Each row is followed by its group and then its class within the group.
[ 0.83  1.52  0.35 -0.41  1.48 -0.99 -4.57 -0.26  0.51  0.12 -2.81  1.37
 -2.36  0.67 -0.41  4.21 -0.40 -0.08 -1.79  0.66  0.02 -0.65 -1.57 -3.13
  0.52  1.66  3.31  0.28  0.22 -4.52 -3.67 -0.84  1.72 -0.10 -0.25  4.36
  2.45  1.78  2.92  1.43  0.96 -1.80 -0.23 -0.54  0.30 -0.73  1.95]	(60).Z708
[-0.20 -0.74  1.82 -1.28  1.57  0.24 -3.42  0.35 -0.86 -1.50 -1.04  1.82
 -2.45  5.13 -1.30  3.33  2.24  0.34 -3.30  2.00 -0.33 -0.44 -2.15 -0.16
 -0.43  0.73  0.87 -0.68  1.24 -0.48 -2.09  0.55 -0.03 -0.60 -1.12  3.15
  0.10  1.50  2.17 -4.12  0.67 -0.98  1.88 -1.58  0.01  0.83 -0.64]	(65).Z894
[ 0.83 -2.12  0.27 -2.47  1.68 -0.30  3.24 -0.25  0.44  0.13 -2.08 -1.76
 -1.45 -5.01  2.47  1.12  0.69  2.54 -4.83 -5.11 -2.51 -1.05 -1.76 -4.20
 -1.75 -1.95 -0.01 -2.09 -1.94 -1.96 -1.25  0.20  4.10 -0.69 -0.69  3.52
  0.94  4.99 -1.88  3.33  0.79 -1.40  3.43 -0.06  1.18 -0.26  1.32]	(58).Z914
[-0.50 -1.45  2.51 -4.69  1.17 -0.71 -0.16  0.05  1.17 -0.05 -1.78 -1.54
 -0.59 -2.63  0.67 -0.53  1.65  0.97 -3.43 -1.16 -1.80  3.80 -1.58 -0.53
 -2.28 -3.86 -4.07  0.08 -1.09  1.72 -3.42  1.02  2.11 -0.92  0.75  4.46
 -1.73 -1.17 -0.90  0.90  2.32 -0.22  4.53 -0.17  1.28  2.40  0.08]	(58).Z520
[ 4.30  0.55 -0.28 -2.17  1.86 -0.86 -3.14  0.99  1.47 -2.14 -0.73  0.09
 -0.47  1.51 -0.77  2.29  0.41 -1.25 -1.96 -1.82  3.24 -0.78 -0.23  2.10
 -0.43  1.71  0.36  0.68 -0.90  0.68 -2.62  1.77 -0.15 -3.04  1.49  4.92
 -0.50  0.11  3.21  3.04  0.13 -0.31  0.98 -1.26  2.38  3.23 -0.76]	(65).Z545
[-0.51 -2.35 -0.71  0.64  1.62 -1.04 -1.34 -0.80 -0.68 -0.53 -1.27  3.09
 -0.76 -2.06 -1.24  3.73 -0.77 -1.15  1.27  2.41 -0.66  0.11 -2.45 -5.31
 -1.06  0.25  2.05  1.27  0.30 -3.31 -0.98  2.15  1.10 -0.30  0.52  2.91
  1.03  3.78  3.52 -6.33  0.69 -1.95  4.68  0.03 -0.05 -3.32  1.79]	(60).Z873
[-0.42 -1.17 -1.55 -0.59  0.49 -1.43 -1.72 -2.66 -0.29 -2.32 -2.04  1.31
 -1.19 -1.67 -0.45  4.77 -0.69 -2.19 -0.52  0.34 -0.34 -1.66 -0.90 -4.26
 -1.64  0.46 -1.67  0.67  0.86 -3.16 -1.41  3.85  1.26 -0.39  0.97  4.90
 -0.48  1.08  3.25 -5.79  0.09 -0.60  3.33 -0.93 -0.05 -0.41  2.90]	(60).Z140
[ 0.80 -0.83  1.73 -2.35  2.40 -0.45 -0.71 -0.84  0.38 -1.10 -0.83 -0.41
  2.05 -0.15 -0.37  0.70  0.75 -0.75 -2.43  1.23  1.24 -2.09 -1.90 -0.94
  0.23 -6.82 -3.09 -1.77  0.56  0.27 -1.26  3.26  1.04 -1.08  0.48  3.79
 -0.47  2.20  1.03 -8.71 -1.30 -1.78  3.82 -0.98 -1.42 -1.64  1.42]	(58).Z524
[-0.19 -4.50  2.45 -2.63  2.73  0.88  0.08  0.07  1.79 -0.23  0.04 -0.29
 -1.34 -0.07 -0.93  0.72  1.31 -0.02 -1.69 -3.23 -1.17  0.60 -0.36 -1.03
 -2.28  0.20 -2.56 -1.28 -0.10  1.00 -3.13  1.24  1.56 -1.45 -0.09  3.65
 -2.48  0.37 -0.23 -3.45 -0.45 -0.42  2.17 -1.70  0.17  1.38 -1.46]	(58).Z524
[ 1.08  0.46 -2.60  0.48 -1.08  0.74 -1.36 -1.67 -0.76 -1.30 -1.54  3.48
 -0.29 -0.81  0.68  5.40 -0.15 -1.78 -1.40  1.92 -1.94 -1.51 -0.79 -2.75
  0.78  3.13  2.64 -0.56  0.01 -1.62 -1.09 -1.39  0.61  1.50  1.40  3.53
  2.58  1.82  4.09 -0.86 -1.47  0.67  1.73 -0.78  2.42 -0.29  2.24]	(60).Z873
[-0.47 -2.61 -0.60  1.37  0.76  0.79 -1.89 -0.92 -0.39 -0.89 -0.01  3.85
 -0.19  2.26  0.19  3.62  0.12 -1.20  0.66  1.53 -1.27 -3.22 -1.28 -0.19
 -0.16  0.36  2.00 -2.02  0.23 -1.87  0.05  0.19  0.83  0.76  1.89  1.92
  1.43 -1.95  1.73 -5.28  0.36 -0.01  2.13 -1.27  0.46 -1.17  3.80]	(60).Z140
[-1.24 -0.42  0.93 -6.51  0.50 -0.01  0.44 -0.25  1.25  2.59 -0.52  0.62
  1.97 -1.78  1.64 -1.65  1.91 -0.75 -2.99 -3.80 -1.66 -0.98  0.63 -0.73
  0.48  0.86 -3.15  0.37 -0.78  3.11 -2.00 -0.56  0.26  1.63 -0.36  3.15
 -1.44  1.75  0.08  1.59 -1.00 -0.15  3.42  0.15  1.63  3.96  1.11]	(58).Z524
[-0.54 -0.95  1.53 -4.34  4.03 -0.75 -1.39  0.13  1.17 -1.20 -0.50 -2.00
  0.03  0.98 -0.57 -2.74  1.27  1.73 -3.24 -2.35  1.53 -0.84  0.75 -0.37
  1.82 -1.31 -2.28  1.52 -0.56  2.44 -3.50  2.00  2.65 -1.98 -1.32  2.96
 -1.01 -2.02 -0.15  1.01  0.12 -0.33  1.10 -0.49  0.91  0.98  0.40]	(58).Z520
[-1.22 -0.17  0.27  0.21 -0.52  0.05 -2.49  1.39 -0.62 -1.40 -0.64  2.15
 -1.21  2.71  0.54  0.75 -0.76 -1.09  0.26  1.73  0.47 -1.32  0.01  0.48
  2.96  1.79  2.01  2.02 -1.05  1.61 -2.41 -1.01  1.14 -0.16 -1.02  3.63
  0.13 -2.77 -0.27  1.49  1.15 -0.66 -1.32 -1.10  3.03 -2.42  0.83]	(60).Z708
[ 0.85  2.23  0.29 -0.22  1.78  0.28 -3.24  0.82  0.76 -1.70 -1.59  1.70
 -0.72  3.11  0.26  1.34  1.50 -2.70 -3.07  0.00 -0.60 -2.27 -0.98  2.86
  0.01  4.59  2.16  1.77 -0.47  1.23 -2.19 -0.13  1.18 -0.10  0.05  4.31
  1.78 -3.98  3.22  3.68 -0.25 -0.95  0.58 -1.39  1.82  4.44 -0.56]	(65).Z894
[ 1.21 -3.31  1.70 -0.35  2.31  1.07 -1.93  0.17  0.13 -0.70 -0.65  1.24
 -0.79  2.39 -2.26  2.88  0.62 -1.41 -1.29 -2.75  2.70 -1.10 -0.40 -0.50
 -0.18  2.91  0.11  0.03 -3.71 -1.72 -2.49  3.87  2.52 -2.99 -0.66  4.19
  4.69  0.63  2.17 -3.38 -0.11 -2.20  1.31 -1.47  1.41  0.05 -1.59]	(65).Z545
[-0.31 -4.07  0.89 -4.14  0.67 -0.19 -0.81 -0.74  0.42  0.50  1.71 -1.13
 -0.99 -3.55  1.57  2.66 -0.76  2.48 -3.69 -2.72 -2.37 -1.16  0.39 -4.43
  0.27 -2.98 -1.32 -1.81 -3.18 -0.03 -2.61  0.64  4.21 -0.10 -1.84  4.51
 -1.33 -0.99 -0.97 -0.91 -0.03 -1.25  5.14 -0.80  2.09 -1.71  3.49]	(58).Z914
[ 0.30  0.91  0.55 -1.78  2.10  0.05 -0.84  1.61  1.23 -1.13 -0.98  0.25
 -1.86  1.47 -0.62  3.21  4.18  0.43 -3.78 -1.48  0.08 -0.92 -2.85  1.56
 -1.67  2.27  0.02 -0.37 -0.34 -2.24 -4.06 -2.14  1.17 -2.00 -0.09  4.93
  1.43  2.71  2.26  5.38  0.67 -0.01  1.47  1.27  0.34  4.84 -1.45]	(65).Z545
[ 0.35  0.35  1.67 -1.64  1.21 -0.08  0.37  0.47  0.12  0.56 -1.22 -1.78
 -1.21 -4.58  0.75 -4.47  1.04  2.40 -4.49 -0.78  0.33  0.23 -0.70 -1.04
 -0.33 -3.05 -0.55 -0.55  0.84  1.69 -1.12  0.29 -0.13 -1.05 -1.42  1.96
 -0.17 -0.73 -1.06  0.13  1.02 -1.56  1.16 -0.55  0.19  0.34 -3.08]	(58).Z520
[-0.58  0.67  0.48  0.14  0.78 -1.16 -1.81 -0.36 -1.54 -0.44 -2.97  1.53
 -2.25 -1.48  1.27  6.12  0.45  1.34 -2.99 -0.70 -2.09 -3.21 -1.74 -5.18
 -0.65  1.15  2.99 -0.50 -0.14 -3.12 -2.09 -1.07  3.31  1.66  0.23  6.66
  2.57 -2.73  0.95  1.88  0.44  0.68  0.78 -0.68 -0.26 -1.72  0.60]	(60).Z873
[ 2.47  5.66 -1.42  0.73  1.59 -2.18 -2.45 -0.01  1.86 -2.24 -1.85  1.48
 -1.77  1.34 -1.46  3.79  0.83 -0.64 -3.18 -0.47 -0.25 -1.70 -1.88  1.34
  0.36  0.61  0.86  1.42 -1.66 -1.64 -1.99  0.70  3.14 -1.08  0.69  2.45
  3.49 -1.68  3.26  3.58  1.33 -0.46  0.74  0.82  1.76  3.25 -0.38]	(65).Z724
[-1.55 -2.71  0.52 -2.56  1.17 -0.19 -0.56 -0.03  0.73 -0.08  0.81 -0.25
  0.32  0.19 -1.08  0.40 -1.39  0.86 -0.88 -2.45 -1.96  0.57 -0.98 -1.65
  0.66 -0.93 -1.88 -1.17 -3.98 -1.01 -0.54  1.03  1.33 -2.22  0.89  2.43
  1.00  1.63  0.56 -2.97  1.06  0.35  2.80  0.03  0.84  0.84  0.45]	(58).Z914
[-0.43  0.52 -0.08 -2.30  1.27 -0.90 -2.18  1.58  0.69 -1.62 -2.46  2.37
 -0.71  2.25 -2.51  3.02  1.03  0.40 -3.00 -2.08 -0.02 -2.59  0.71  0.58
  2.02  3.83  2.18  0.32 -0.95 -0.66 -1.93 -0.09  0.64 -0.27  0.89  3.29
  3.02  1.68  1.49  1.84 -0.70 -0.85  1.34 -0.10  0.05  3.14  0.84]	(65).Z724
[ 0.98 -3.45  2.26 -3.51  2.05 -1.31 -1.31  0.22  0.69  0.13 -0.50 -0.48
 -1.14 -1.61  2.85  1.37 -0.79  2.19 -5.17 -3.81 -1.62 -0.05 -1.04 -1.94
 -1.10 -1.32 -1.22 -1.98 -2.38  0.00 -2.40  0.17  4.27 -1.85 -0.28  4.22
 -0.66  1.52 -0.84 -1.61 -1.36 -0.02  3.48 -0.82 -0.38  0.40  1.96]	(58).Z914
[ 0.88 -2.59  2.56 -0.76  1.56  0.42 -2.46  1.07  0.86 -0.98 -0.41  2.07
  0.59  5.26 -1.86  1.36  0.71 -1.39 -1.74 -0.08  1.45 -1.64  0.48  3.81
  2.46  4.64 -0.50  1.22 -0.67  0.79 -4.38  0.98  0.50 -1.55  0.62  2.02
 -0.10  0.08  1.77 -1.62 -1.28  0.01  0.39 -0.64  1.65  2.84 -1.58]	(65).Z894
[ 0.83 -3.26 -2.25  1.88 -1.60  0.26 -3.68 -0.60  0.45 -0.61 -0.72  3.22
 -1.62  1.45 -1.47  5.95 -0.22 -1.65  2.14  1.41  0.35 -0.52 -1.74 -4.56
 -0.17  3.28  3.51  0.29 -0.01 -2.25 -0.84  2.30  3.83 -1.34  0.56  5.17
  1.21 -1.36  3.17 -2.99 -0.06 -1.42 -0.74 -4.49  2.54 -2.00  2.18]	(60).Z708
[-0.08  1.63 -0.37 -0.22  1.89 -1.50 -0.98 -0.95  0.95 -1.74 -0.89  1.40
  0.02  0.47 -1.35  1.50  1.70 -1.36 -2.72 -2.55  1.41 -0.44 -0.77 -0.53
  0.11  1.67 -0.52  2.01  0.64 -0.79 -3.98  0.18  0.42 -0.61 -1.62  5.64
  1.15  3.08  2.12  1.69 -0.02 -0.91  1.41 -0.67 -1.05  4.37 -0.81]	(65).Z724
[ 1.18 -1.21  0.66 -0.77  1.42 -2.38 -0.81 -1.16  1.61 -1.15 -2.98  0.40
 -1.15 -0.79  0.09  4.41 -0.02 -0.65 -4.72 -3.58 -0.23 -1.79 -1.91  0.24
  0.54  0.28  1.37 -1.61 -0.46 -2.98 -2.28  1.20  2.73 -0.33 -0.58  2.99
  0.53  3.30  3.36  1.26 -1.97 -1.33  0.88  0.46  0.94  1.68 -0.05]	(65).Z545
[-0.32  1.51 -2.09  0.32  0.69 -0.81 -2.70  0.08 -0.13 -1.10 -0.44  3.41
 -0.36  1.12  2.13  4.94  0.51  0.53 -1.95  1.95 -2.06 -2.81 -2.68 -0.39
  2.73  1.62  1.69  0.22  0.96 -1.37 -1.13 -1.75  2.35 -0.72  2.24  2.82
  3.36  1.98  1.00  3.78 -0.33 -0.54  0.87 -1.64  1.41 -0.13  2.21]	(60).Z873
[-1.29  4.09 -2.85 -0.35 -0.13 -1.77 -0.75 -4.31 -1.02 -2.31 -2.14  2.03
 -1.42 -0.86  0.28  2.81  0.03 -0.71 -1.97  0.15 -0.13 -1.02 -2.06 -1.34
  0.40  1.13  1.55  0.60 -0.23 -1.85 -1.87 -0.67  3.03 -0.08  1.76  4.30
  2.87  1.59  1.95  4.17  1.02 -2.29  0.77 -0.29  0.46  1.39  2.13]	(60).Z708
[-2.13 -1.81  3.05 -2.56  2.29  2.05 -0.73  0.97  0.21 -1.93 -0.46  0.50
 -1.42  0.49 -1.25  0.52  2.60  0.26 -2.67 -1.72 -0.41  0.42 -1.02 -0.16
 -0.61 -1.45 -3.33  0.04  0.86  1.45 -2.46  0.75  1.14 -1.35 -1.05  4.07
 -1.47 -0.47  2.13 -2.62  0.21 -1.23  2.91 -0.92  0.93  2.14  0.69]	(58).Z520
[ 1.42  1.71  0.41 -0.24  1.89 -1.81 -2.75  0.31  0.13 -2.26 -2.44  1.83
 -1.22  2.47 -2.46  2.45  1.74 -1.82 -1.52  0.59  1.83 -3.21 -1.76 -0.74
  3.38  3.02  1.59  1.92  1.00 -1.17 -2.76  1.28  1.47  0.70  0.15  4.05
  5.21 -0.57  2.56  0.37 -0.20 -0.99 -0.46 -1.39  0.80  0.84  1.35]	(65).Z724
[ 0.85  1.51  0.88 -1.20  4.44 -0.60  0.99  0.20 -0.43 -4.44 -0.95  0.14
 -0.79  0.32  0.29  2.36  0.92  0.42 -4.04 -2.10  1.35 -1.27 -2.66  3.23
 -0.56  0.54 -0.45 -2.02 -0.31 -2.94  1.43  0.84  0.58 -0.45  0.97  1.76
  1.71  4.59  0.18 -1.43  1.95  1.64  2.25 -1.57 -3.61  2.95 -2.13]	(65).Z545
[ 1.86 -0.52  0.63 -1.11  1.57 -2.28 -2.37  0.54  1.21 -1.23  1.24  0.99
  0.98  3.59 -0.75  1.36  1.79 -2.40 -1.78 -1.27 -0.07 -0.80 -0.66  2.98
  2.74  1.44  2.80  0.08 -2.40 -1.04 -2.96  0.30  2.72 -0.86  1.08  3.01
  2.22 -1.05  4.32  2.89  1.95 -0.53  1.47  0.74  4.12  3.59 -1.80]	(65).Z545
[ 1.95  2.08 -0.28  0.32  3.19 -1.30 -0.83 -0.08 -0.41 -2.34 -1.17 -0.39
 -3.02 -0.14 -1.03  3.37  0.56  4.06 -3.47 -1.21  1.30 -4.28 -2.30 -0.96
 -1.43  0.22  3.75 -0.70 -1.27 -4.08 -1.37  2.36  3.40 -3.14  0.13  3.63
  1.47  2.24  3.20 -0.34  3.28 -1.59  1.52  0.02 -1.89 -0.36 -1.17]	(65).Z545
